In the rows, 128 means zero.
Rows lie near named flat spaces through zero. A row that begins with a name and a colon came from that space; any other row is followed by the name of its block's space that it lies nearest.
nenudniz: [ 87  95 143  89 109  83 165 117 135 203 114  92 142 169  84 133 192 118
 153 185 145 124 159  74 116 197 124 133]
nenudniz: [ 95  97 132 107 163 150 130 103 125 129 132 122 130 135 135 129 127 112
 126 107 152  65 149 149 149 166 112 116]
nuvbega: [113 205 130 148 136 134  92 120 103 122 145  88 123 117 127 180 117 141
 139 134  67 154  78 107 147 145 139  88]
difeferun: [111 139 206 138 115 170 112 140 152 115  95 119 114  99 127 110 111 185
 181 168 113 111  86 149 180 170 141  96]
puguplebu: [ 95  88 156  92  80 125 156 167 107 158 101 125 135 129  92 119 159 180
 137 137 123 148 125  90 111 164 148 109]
puguplebu: [144 169 102 159 123  73 106  78 174 166 131 131 131 146 129 128 131  85
 138 167 120 134 160  81 119 110 121 181]
kekavoko: [106 144 135 155 156 141 129  73 148 135 127 134  88 127 164 142 120  78
 133 140 133  68 138 169 158 147 115 140]
nuvbega: [113 158 127 120  90 132 130 139  95 151 156  98 112 119 117 169 139 138
 119 154  96 143 134 102 135 139 154  92]
puguplebu: [131 152 132 140  51 109 136  93 108 175 137 129 113 155 123 158 143 104
 117 180 105 177 104 135  85 168 183 115]
difeferun: [171 126  91 113  86 110 123 131  94 141 193 120 127 143 141 141 124  97
  91 141 148 159 172 151 113  95 168 106]
nenudniz: [152 142 152 129 116 127 133 177 111 112 139 105 113 116 135 128 133 157
 147 153 124 175 103 153 152 104 145  96]
puguplebu: [132 145 101 144 243 117 102 134 151  78 128 118 135 116 157 117 111 113
 143  69 139  95 133 133 174  73  61 152]
nuvbega: [155 154 119 121 138 133  85 141 160 115 146 106 177 111  94 117 106 160
 139 140 118 121 156  59 146 105 110 136]
nuvbega: [131  96 142 133  86  98 175 155 148 154  84 160 109 131 118  96 160 138
 135 152 140 159 135 112  97 109 131 172]
puguplebu: [185 148 126 144 144 172 135 144 139  76 147 125 139 114 122 132 109 120
 114 142 132 139 101 162 121  98 113 131]
nenudniz: [160 156 135 148 168  96 105 112 156 119 136 105 136 148 145 117 126 105
 164 158 142 151 108 157 152 120 116 134]
nuvbega: [103 103 128 131 130 121 144  70 127 155 119 146 109 160 150 132 139  75
 121 127 150  98 128 176 111 176 136 136]
difeferun: [129 139 156 154  89 172 123  73 147 135 131 152  96 120 151 134 101  99
 122 167 129  83 128 181 136 164 156 124]
nuvbega: [ 95  83 131 119 133 142 143  95 128 139 112 158 113 137 146 116 127 105
 116 101 154  74 148 162 124 159 127 137]
nuvbega: [124 122 138 123 149 161 121 123  97 100 147 121 116 128 155 140 111 120
 122 104 137 114 102 198 147 147 139  84]
difeferun: [113 127 147 112 164 103 115  90 112 145 139  83 146 180 133 142 148 101
 161 148 145 141  84 176 139 204 137  85]
nenudniz: [126 122 139 110  91 156 164 169  89 130 149 110 103 112 119 153 145 143
 111 150 122 141 130 139 131 128 148  92]
difeferun: [146 151 157 163  86 108 153 141 137 143 118 136  68 120 159 125 141 118
 148 185 124 167 115 168 142 101 154 135]
puguplebu: [ 75 120 143 142 137 106 141 137 122 136  63 156 106 124 136 119 143 157
 146  85 101 144  83 112 117 139 120 144]
difeferun: [101 146 121 146 168 160 117 105 155 108 101 145 135 104 119 135 109 132
 123  94 103  74 122  91 132 133  87 158]
kekavoko: [170  99 124  97 134 122  94 174 124  99 155 119 170 123 125  88 105 169
 134 107 160 149 154 131 147  87 137 105]
puguplebu: [125 106  93 118 101  70 108 128 110 154 128 156 136 146 142 107 127 131
 113  86 135 163 158 106 100  98 154 141]
kekavoko: [131  66 144 127 147 122 137  83 197 135  71 177 164 156 114  63 127 111
 144 127 179  84 137 135  97 162  99 195]
kekavoko: [135 133 106 138 149  91 151 102 147 152 131 121 122 154 129 136 156  74
 127 152 143 128 147 122 114 123 105 165]
difeferun: [155 151 127 124 102 112 130 149 107 135 155  97 134 138 116 148 142 131
 130 164 118 183 112 125 120 123 150 103]
kekavoko: [ 43  81 166 115  77 156 160 125  92 160  82 167  74 112 144 130 138 158
 122  97 115  89 122 148 128 185 162 103]
difeferun: [145  93 105 100 101  90 115 158 119 145 152 134 141 130 132  98 127 143
 119 114 157 143 194 105 132  83 147 128]
kekavoko: [159 128 134 138 140 114 144 157 164 115 109 130 138 123 113 102 139 138
 145 150 139 149 127 110 125  93 102 165]
nenudniz: [114 112 105 117 191  93  97  78 145 139 137 119 154 162 144 115 124  89
 140  99 160  88 156 134 143 148 104 140]
puguplebu: [ 38  97 162 118 137  87 119  91 140 186  74 135 106 143 144 108 149 140
 175 115 130  83 142 108 161 193 129 130]
kekavoko: [101 116 139 114 177 116 114  96 130 136 123 104 146 157 131 128 137 113
 154 121 144 105 113 146 146 182 114 112]
puguplebu: [192 191 111 162  82 158 159 149 139 109 144 125 130 108  87 166 132 118
  94 188  86 182  99  91  76  88 126 157]
difeferun: [168 178 100 150  87 129 105 131 124 127 181 126 105 102 146 149 102 114
 102 154 109 139 172 117 142  65 153 126]
puguplebu: [186 133 130 138 149 161 131 148 147  77 138 130 149 119 121 114 109 128
 123 137 144 139 106 160 122  98 110 137]
kekavoko: [106 133 127 122 111 158 101 115 102 121 131 137 138 118 126 143 102 151
 111  93 102 117 111 123 120 155 151  98]
nenudniz: [ 88  88 142  87 122  88 105 154  99 152 113 117 150 143 124 103 140 181
 155  93 135 151 130 106 141 154 151  91]
kekavoko: [130 118 120 120 115 116 135 201 126 112  99 145 141  97 103 104 132 194
 126  92 108 166 132  59 116  69 115 148]
kekavoko: [140 144 111 146 148 143  99  83 170 110 100 156 182 135  97 118 101 125
 118 105 110 114 101  84  83 146 102 174]
difeferun: [134 104 141 101  89 166 110 133 126 126 141 133 158 117 104 114 106 162
 118 132 135 106 149 115 126 150 151 105]
nuvbega: [139 101  91  93 120 155 126 130  89 122 192 119 136 127 133 146 115 107
  79 105 154  94 188 146 130 116 142  96]
nenudniz: [ 99  98 130  91 252  60 138 178 169 129  87  71 182 149  88  91 184 157
 197 110 158 122 142  45 169 122  31 162]
nenudniz: [142 124  99 119 104  75 105 149 109 145 150 131 131 134 143 114 126 137
 123 110 134 170 164 109 127  80 154 125]
nuvbega: [143 114 124 102 134 107 152 170 125 139 154  91 129 130 114 127 158 129
 136 160 152 137 171 110 149 102 115 122]
difeferun: [117 119 119 134 148 127 134  98 130 130 123 140 119 140 144 131 128  96
 120 113 139 105 129 152 122 140 119 140]
nuvbega: [179 135 105 132 184  92 134 162 136  97 145 105 145 143 134 116 141 110
 139 126 153 174 119 145 132  71  95 144]
nenudniz: [ 96 107 141 120 160 127  79  99 125 117 104 143 154 140 144 103  99 152
 148  69 132 108  99 148 140 170 134 107]
nuvbega: [143 142 110 151 171 105 116 113 150 109 109 142 142 140 137 116 122 110
 134 102 128 142 104 129 113 107 101 163]
nenudniz: [157 153 124 155 165 151 132  90 156 108 149 121 114 130 148 141 116  71
 125 157 144  92 130 176 145 123 104 144]
kekavoko: [134 156  81 118 207  65 108 144 127 126 150  78 165 149 116 142 150 115
 142 104 126 156 141  70 141  92  81 139]
puguplebu: [192 124 113 127 113 140 147 190 129  85 128 140 162 116  95 110 125 159
 107 123 128 190 106 110  84  69 120 148]
[135  96 104 121 134 133 162 110  98 125 143 144 116 155 146 140 139  77
  91 106 156 128 123 190  91 136 133 128]
difeferun
[126 123 149 117 143 112 143 138 122 137 132  95 124 147 127 132 154 122
 154 159 143 144 112 152 145 151 126 107]
kekavoko
[115 123 107 122 131 157  83  53 142 135 148 146 160 137 127 132  88 101
 102 104 133  57 162 121 119 170 133 130]
nuvbega
[192 128 134 120  79 189 137 131  95  97 185 121 135 131 126 149 106 111
  90 165 143 152 105 207 104 138 174  80]
puguplebu
[119 127 104 116  79 100 118  88  97 173 152 129 135 162 126 151 135 101
 103 133 122 150 139 122  89 163 172 112]
nenudniz
[128 114 128 113 141  86 110 127 128 146 142 110 133 147 143 111 136 123
 151 133 154 135 154 137 154 126 135 117]
nenudniz
[130 135 142 153 179 129 103  87 160 104  97 144 142 143 145 108 108 114
 153 109 134 116  81 165 131 151 108 146]
nuvbega
[132 123 110 111 137  70 102 105 105 155 158 103 144 174 145 130 139 101
 138 126 148 162 134 149 128 144 152 103]
puguplebu
[147 125 134 141  90 170 163 150 119 108 125 156 100 104 130 134 122 130
  99 135 122 134 117 154 107 105 140 134]
difeferun
[106 111 169 133  96 165 143 155 132 117  84 158 108  96 123 109 120 179
 137 122 112 120 103 129 131 137 138 126]
kekavoko
[ 94 112 100 105  63  42 117 114  66 200 136 131 123 176 139 141 157 123
 117 108 117 202 132 111  84 153 195 100]
puguplebu
[146 118 132 147 124 132 145  98 176 131  96 160 139 138 114 105 129 105
 128 151 141 115 124 124  95 135 110 183]
kekavoko
[ 88 118 140 107 129 108 138 141  88 148 120 105 122 145 126 145 156 143
 141 116 117 153  99 130 129 167 142  91]
puguplebu
[136 119 114 111 126  52 125 145 121 162 138 104 141 160 126 116 159 125
 149 142 145 181 148 106 126 113 137 129]
difeferun
[116 147 139 132 123 124 137 133 107 137 134 107 107 131 134 152 143 125
 136 145 113 147 105 142 137 143 140 103]
nuvbega
[ 91 126 106 141 174 134 135  80 158 131  87 154 143 135 113 133 130 102
 116  89 116  76 123  88  99 154  80 181]
difeferun
[108 126 134 116 157 114 127 159 140 124  93 115 160 123  93 117 144 172
 151 110 112 141 109  64 126 132  96 141]
difeferun
[143 141 127 136 138 119 144 119 147 137 136 111 124 137 122 136 144  99
 135 168 136 127 136 128 130 127 113 144]
nenudniz
[ 85 123 151 147 111 166 130 106 100 117  93 169  91 115 158 137 108 139
 117  83 102 113  74 179 118 164 153 108]
nuvbega
[ 97 134 117 117 122 130 149 166 110 137 120 118 119 104 104 149 148 157
 117 113  98 127 143  63 127 112 113 130]
puguplebu
[120 152 122 136  71 164 125  88  90 142 159 135 105 128 137 174 112 103
  90 140 101 123 116 157 105 164 176  93]
kekavoko
[ 88 104 152 124 147 143 111  91 171 140  91 145 141 123 121 100 116 139
 151 121 138  55 149 105 149 170 106 150]
nuvbega

Rows lie near named flat spaces through zero. A row that begins with a name and a colon came from that space; any other row is followed by the name of its block's space that it lies nearest.
gapa-tem: [107 108 122 126 115 119 127 129 136 134 141 128 115 121 137 106 126 131
 130 130 120 122 110 108 129 114 130 126]
zugi-vud: [172 139 119 174 145 162 100 140  64 154 165 135 149 146 144 201 123 129
 148 158 151 148 125 147 149  91 114 147]
gapa-tem: [127 132 119 141 128 130 136 130 124 125 126 124 136 126 132 136 126 136
 119 129 131 133 130 133 117 135 117 134]
defe-lur: [156 115 136 213 144 149 108 149  60 146 158 142 157 146 165 170 179 148
 140 151  96 104  96 113 147 112 112 123]
nabob-popef: [ 58  93  95 136  92  87 166 112 156  87  97 115 113 104 154  73 122 167
 108  93  65 106 123 108  98 158 107 135]
defe-lur: [121 132 134 134 131 144 124 142 115 131 141 119 146 123 133 135 130 124
 155 145 132 128 117 123 136  98 114 126]
nabob-popef: [189 128  59 179 121 165 119 115  53 137  91 142 119 148 153 163 114 141
  29 106 108 127  82 105  98 158 121 104]
zugi-vud: [132 129 136 118 123 137 114 131 122 125 143 136 126 121 129 124 119 117
 162 132 123 121 118 116 142  94 136 121]
zugi-vud: [171 130 135 202 153 151 133 173 125 163 174 149 139 154 148 207 141 133
 116 158 217 166 153 154  96 142 113 172]
defe-lur: [127 140 120 130 144  97 172 106 159 110  46 112 132 145 107 110 166 150
  23  90 112 125 159 156  85 253 123 120]
nabob-popef: [119 172 139 142 124 123 159 110 124  59  93 116 185  84 122  93 147 157
 151 103  50  84 123 125 108 148 109 100]
gapa-tem: [172 169 104 131 127 164 139 122 104  82  77 136 147 122 124 147 102 123
 109  95 114 122 131 129  95 146 120 108]
zugi-vud: [142 169 147  84 127 134 113 116 140 122 168 130 140  97  98 134  84 110
 197 145 158 146 147 151 149  73 144 138]
zugi-vud: [145  96 146 189 134  81 102 118 120 192 230 161 107 133 144 155 156 160
 135 166 146 138 129 143 160 122 158 169]
zugi-vud: [150  97  76 127  96 142 107 112  94 124 108 156  78 135 153 113  92 122
  86  95  91 111  81  77 121 115 149 101]
nabob-popef: [106  78 133 126 107 101 107 128 143 162 178 149  83 124 144  90 133 128
 136 138 120 115  93  87 149  96 158 125]
nabob-popef: [111 129 124 126 122  86 143  92 137  94 105 127 125 122 124 121 126 157
 130 100  80 120 168 161 134 168 131 148]
defe-lur: [ 86 105 104 125  92 118 134 128 141 116 157 128 112  96 150  97  91 139
 158 127 114 124 106  99 119  83 121 137]
gapa-tem: [210 210 189  98 176 142 112 111 127 150 129 131 174 125  57 135 167 102
 112 148 160 128 133 158 145 158 166  86]
nabob-popef: [ 92 114 132 133 101 137 146 151 149  91 125 132 134  96 151  73 131 129
 159 115  92  89  87  68 102  98 117  99]
defe-lur: [117 131 133 128 154 126 141 127 118 130  72  97 148 158 118 135 171 132
  84 125 113 128 144 152 132 183 106 120]
gapa-tem: [130 111 119 147 112 112 122 120 128 125 158 151 107 119 145 130 112 142
 144 122 117 124 127 121 129 115 141 144]
defe-lur: [ 92 101 121  80 119 101 111 106 134 139 129 115  95 139 122 118 105 121
 150 128 118 141 149 145 171 107 138 147]
gapa-tem: [152 126 122 164 129 161 132 155 112 124 117 142 136 134 148 134 143 123
 105 123 130 112  95  93  98 132 119 105]
nabob-popef: [ 87  88 105 110 124  59 135  88 156 148 123 117  79 153 125 139 113 155
  94 117 132 164 193 188 149 181 136 189]
zugi-vud: [ 77 103 170 138 138  55 141 109 167 151 156 115 131 122 119  85 193 163
 128 144  95 111 142 144 155 169 138 142]
defe-lur: [146 143 142 146 121 111 121 117 136 132 193 152 131  98 126 136 110 142
 171 142 141 133 135 138 133 100 147 150]
nabob-popef: [120 117 133 115 114 145 136 152 149  80 104 148 112 131 145 128 105 109
 175  98 124 114 149 113 112 111 126 132]
zugi-vud: [159 124 139 140 123 172  97 160 102 131 168 158 124 130 148 154 109 100
 191 142 147 121 104  96 142  53 137 121]
zugi-vud: [153 135 108  64  86 133 109 106 159 110 151 167  74  92 114  91  41  98
 153 101 145 130 111  92 118  74 180 114]
gapa-tem: [133 113 131 146 133 120 120 132 121 124 138 143 115 149 143 168 124 132
 155 124 133 137 165 154 142 128 128 162]
defe-lur: [108 143 135  69 107  49 137  68 203 123 173 138  91  87  87  99  71 146
 153 118 150 159 192 182 137 141 173 178]
defe-lur: [113 110 105 148 114 103 150 114 140 115 105 132 113 125 141 106 135 154
  80 103  99 116 124 118 101 174 126 128]
gapa-tem: [ 74 120 110  78 106 114 138 111 150 125 112  96 121 102 116  66 110 126
 117 126 106 124 100 106 129 113 122 108]
nabob-popef: [ 84  89 135  89 145  54 116  99 171 207 171 103  80 164 101 150 127 136
 104 164 194 195 198 207 178 159 146 203]
gapa-tem: [116 141 123 106 122  85 127  85 139 120 150 124 121 111 110 138  93 148
 157 126 122 150 177 181 152 129 139 170]
[106  88 100  66 103 141 108 129 134 128  96 130  70 148 135 104  85  91
 125 106 127 131 114  95 142  95 142 115]
defe-lur
[137 139 154 126 131 115 131 136 168 141 178 144 125 114 116 136 118 125
 157 145 180 147 152 144 121 118 145 153]
zugi-vud
[118 145  95 148 116 162 164 144 118  74  67 113 157 114 147 122 117 137
 106  98 102 113 114 108  74 146  86 109]
nabob-popef
[159 174 154 122 155 157 138 146 135 125 114 119 167 128 102 144 144 110
 126 139 167 136 138 144 111 142 121 114]
defe-lur
[ 52  96 163  88 138  98 127 141 170 197 160  79 131 126 106  63 181 120
 116 182 151 134  92 109 160 114 123 112]
gapa-tem
[130 178 144 114 153 166 159 160 151 102  93  99 177 128 106 161 122 109
 143 135 187 156 171 167  94 142  90 139]
zugi-vud
[ 77 121 152  64 104  21 161  72 250 130 153 133  82  80  81  30 120 153
 100 108 132 131 163 145 113 191 183 146]
zugi-vud
[177 154 178 128 168 118 106 122 124 147 151 145 139 156 100 182 154 117
 158 145 159 143 184 186 167 145 154 152]
gapa-tem
[159 156 181 141 161 106 117 122 142 186 191 130 155 121  92 131 178 133
 120 176 169 138 125 151 148 143 154 127]
gapa-tem
[ 99 120 191  94 152  84  99 125 165 221 229 107 131 120  88 103 168 119
 162 206 185 153 122 148 192  90 157 142]
nabob-popef
[ 89 125 119 163 117  78 160 104 146 116 143 115 143  98 136 107 141 181
 115 125  94 124 140 147 111 165 112 154]
defe-lur
[119 121 138 130 128 109 119 116 124 138 148 128 127 124 126 119 140 137
 141 137 110 121 125 130 150 121 136 130]
zugi-vud
[146 102 160 137 127 121 101 140 135 156 175 164 102 133 135 111 153 116
 147 139 129 106  99  91 149 103 166 112]
gapa-tem
[ 98 106 107 113 120 132 137 132 129 121  84 110 116 141 137 109 130 124
  98 113 110 123 118 112 121 143 113 116]
defe-lur
[138 123 138  45 110 117  83 107 153 145 181 153  72 121 103 128  53  87
 202 135 170 156 154 140 178  51 181 151]
defe-lur
[ 67 130 110 129  82 115 154 132 167 103 190 119 139  52 145  82  73 152
 192 141 132 131 105 101  98  59 107 148]
defe-lur
[173 142 147 154 148 145 112 137 102 141 141 145 141 144 127 161 150 122
 131 138 138 124 127 133 138 129 137 122]
defe-lur
[173 139 130 157 164 177 139 159  95 126  39 122 152 180 129 151 192 110
  40 110 124 110 111 113  98 202 109  80]
defe-lur
[132 117 149 126 119 102 110 119 146 148 191 153 107 112 125 116 121 130
 165 142 137 126 125 122 149  96 161 140]
zugi-vud
[115 153 137  67 113  58 116  53 159 130 175 126 112  84  81  98  83 147
 166 131 112 145 167 179 173 115 172 156]
gapa-tem
